Here is a tiny trained network, its code and every weight. The questions are about switching its units off for an input and a class, where a switched-off unit gives its printed mean instead of its output.

import numpy as np


def w(rows, s, z=0):
    codes = np.array(rows[::2]) - 128.0
    scale = np.full(codes.shape[1], s)
    scale[-1] = z or s
    return codes * scale


def f(y):
    return y / 2 * (1 + np.tanh(0.7978845608 * (y + 0.044715 * y**3)))


def log_softmax(a):
    a = a - a.max(-1, keepdims=True)
    return a - np.log(np.exp(a).sum(-1, keepdims=True))


def net(x, mask):
    res = np.array(x, float).reshape(1, 8) / 4 @ E
    y = f(res @ A[0][:, :-1].T + A[0][:, -1])
    res = res + np.where(mask, y, B[0][:, -1]) @ B[0][:, :-1]
    return log_softmax(res[-1] @ U[:, :-1].T + U[:, -1])


A, B = {}, {}
E = w([
[131,127,125,131,124,128,127,125],'x0',
[135,125,131,123,134,135,128,121],'x1',
[40,152,100,69,78,111,122,7],'x2',
[118,120,118,141,134,132,114,126],'x3',
[130,134,127,134,111,116,133,136],'x4',
[99,167,229,226,116,184,154,98],'x5',
[113,13,160,104,31,188,144,146],'x6',
[139,128,128,127,124,131,129,120],'x7',
],0.011)
A[0] = w([
[95,232,98,131,129,105,143,81,127],'n0',
[172,67,98,61,124,145,133,187,207],'n1',
[140,65,93,52,148,117,79,173,245],'n2',
[229,64,145,146,157,166,128,212,254],'n3',
[118,120,16,84,165,71,81,86,248],'n4',
[121,156,70,96,135,33,110,85,178],'n5',
[102,204,93,94,142,51,99,75,167],'n6',
[146,53,137,150,105,183,164,231,120],'n7',
[177,190,131,168,214,121,127,166,137],'n8',
[174,189,151,193,178,130,148,170,136],'n9',
[37,62,134,63,37,177,145,78,100],'n10',
[135,88,215,170,90,188,149,182,151],'n11',
[95,199,254,230,125,214,168,68,228],'n12',
[222,204,117,174,210,102,110,212,206],'n13',
[119,132,199,212,95,193,169,162,130],'n14',
[183,166,112,167,227,109,129,191,184],'n15',
[95,206,166,160,136,135,123,39,141],'n16',
],0.0068,0.0047)
B[0] = w([
[64,153,103,133,171,163,184,93,178],'n0',
[214,124,88,127,100,82,115,203,189],'n1',
[231,150,95,98,104,73,116,173,199],'n2',
[180,93,100,168,103,130,134,172,226],'n3',
[162,144,125,40,136,79,138,98,218],'n4',
[146,129,112,75,155,95,152,73,192],'n5',
[139,138,90,66,187,118,169,71,197],'n6',
[186,61,63,153,205,157,177,160,191],'n7',
[79,118,191,135,93,117,111,78,188],'n8',
[99,114,186,154,100,154,131,69,185],'n9',
[136,122,227,91,47,68,66,103,194],'n10',
[172,42,127,191,148,174,148,107,198],'n11',
[29,140,138,255,115,186,137,33,249],'n12',
[139,113,213,93,75,76,58,99,225],'n13',
[128,73,133,167,152,166,155,79,194],'n14',
[125,136,204,94,81,75,56,125,203],'n15',
[27,161,103,158,138,161,140,94,185],'n16',
],0.0081,0.013)
U = w([
[172,148,165,78,50,77,49,136,252],'0',
[83,117,197,174,56,155,81,98,128],'1',
[182,100,26,150,121,132,137,240,79],'2',
[167,73,107,196,207,209,198,120,95],'3',
[147,137,60,79,254,112,183,92,157],'4',
[66,248,71,170,191,189,182,102,14],'5',
],0.0078,0.0016)

Each question gives the input, the list of numbers given to net, and the class t.
The units are the neurons (one row each of A and B). Each row of codes is followed by its name. A weight is (code - 128) times the scale printed after its matrix; where a second scale follows, it is the last column's (A, B and U).
mask holds one flag per neuron, in row order. A switched-off neuron (its flag False) gives its mean, the last column of its row in B, instead of its output. The means were averaged over made-up inputs and are rounded, as every weight is.
A unit's drop is (log p(t) with every unit on - log p(t) with that unit switched off) / (log p(t) with every unit on - log p(t) with every unit switched off).
The circuit of an input: a set's keep is (log p(t) with only the set's units on - log p(t) with every unit switched off) / (log p(t) with every unit on - log p(t) with every unit switched off). Starting from the 12 units with the biggest drops (on a tie, the unit counted first), units are removed one at a time, each time the one whose removal leaves the highest keep (on an exact tie, the one counted first), for as long as the keep stays at least 0.8.
units of the circuit, in order: the units of the circuit, biggest drop first
top k neurons: the k neurons with the biggest drops, biggest first
drop of u: that unit's drop, to one decimal
input [3,7,-1,1,4,7,8,-1], class 3: units of the circuit, in order : n7
input [1,8,3,-7,6,0,0,3], class 4: units of the circuit, in order : n13, n12
input [4,-2,-6,-4,6,0,8,2], class 2: units of the circuit, in order : n1, n3
input [5,-4,-6,0,5,1,3,-2], class 3: top 3 neurons : n11, n14, n7
input [0,-4,1,0,2,-2,0,1], class 4: units of the circuit, in order : n13, n15
input [1,5,2,-7,3,-4,0,3], class 4: top 3 neurons : n13, n15, n10
input [-8,-7,3,0,-3,-6,0,7], class 4: top 2 neurons : n13, n15
input [4,7,3,8,5,0,-5,7], class 4: top 4 neurons : n12, n6, n4, n5
input [4,8,0,6,-1,7,1,5], class 3: top 2 neurons : n13, n15
input [7,-3,7,0,-8,-1,1,-2], class 0: top 3 neurons : n10, n7, n12
input [0,1,3,-4,-4,6,0,1], class 5: top 2 neurons : n13, n15
input [7,2,-6,-3,-2,1,-7,0], class 1: top 2 neurons : n9, n8
input [-7,-5,1,1,-2,-4,-2,-5], class 4: top 3 neurons : n10, n13, n6
input [-1,-5,-1,6,7,0,-6,5], class 0: units of the circuit, in order : n13
input [-4,4,-8,4,4,0,-5,4], class 0: top 3 neurons : n12, n13, n15
input [2,0,6,3,2,0,6,2], class 0: top 2 neurons : n12, n10
input [0,0,-7,3,6,6,-7,6], class 1: drop of n6 : 0.0
input [8,8,-1,2,-7,-4,-5,5], class 0: drop of n15 : 0.1
input [7,8,1,-8,7,6,-2,6], class 5: drop of n10 : 0.2
input [4,-4,-1,2,4,-4,2,-5], class 2: top neuron : n13
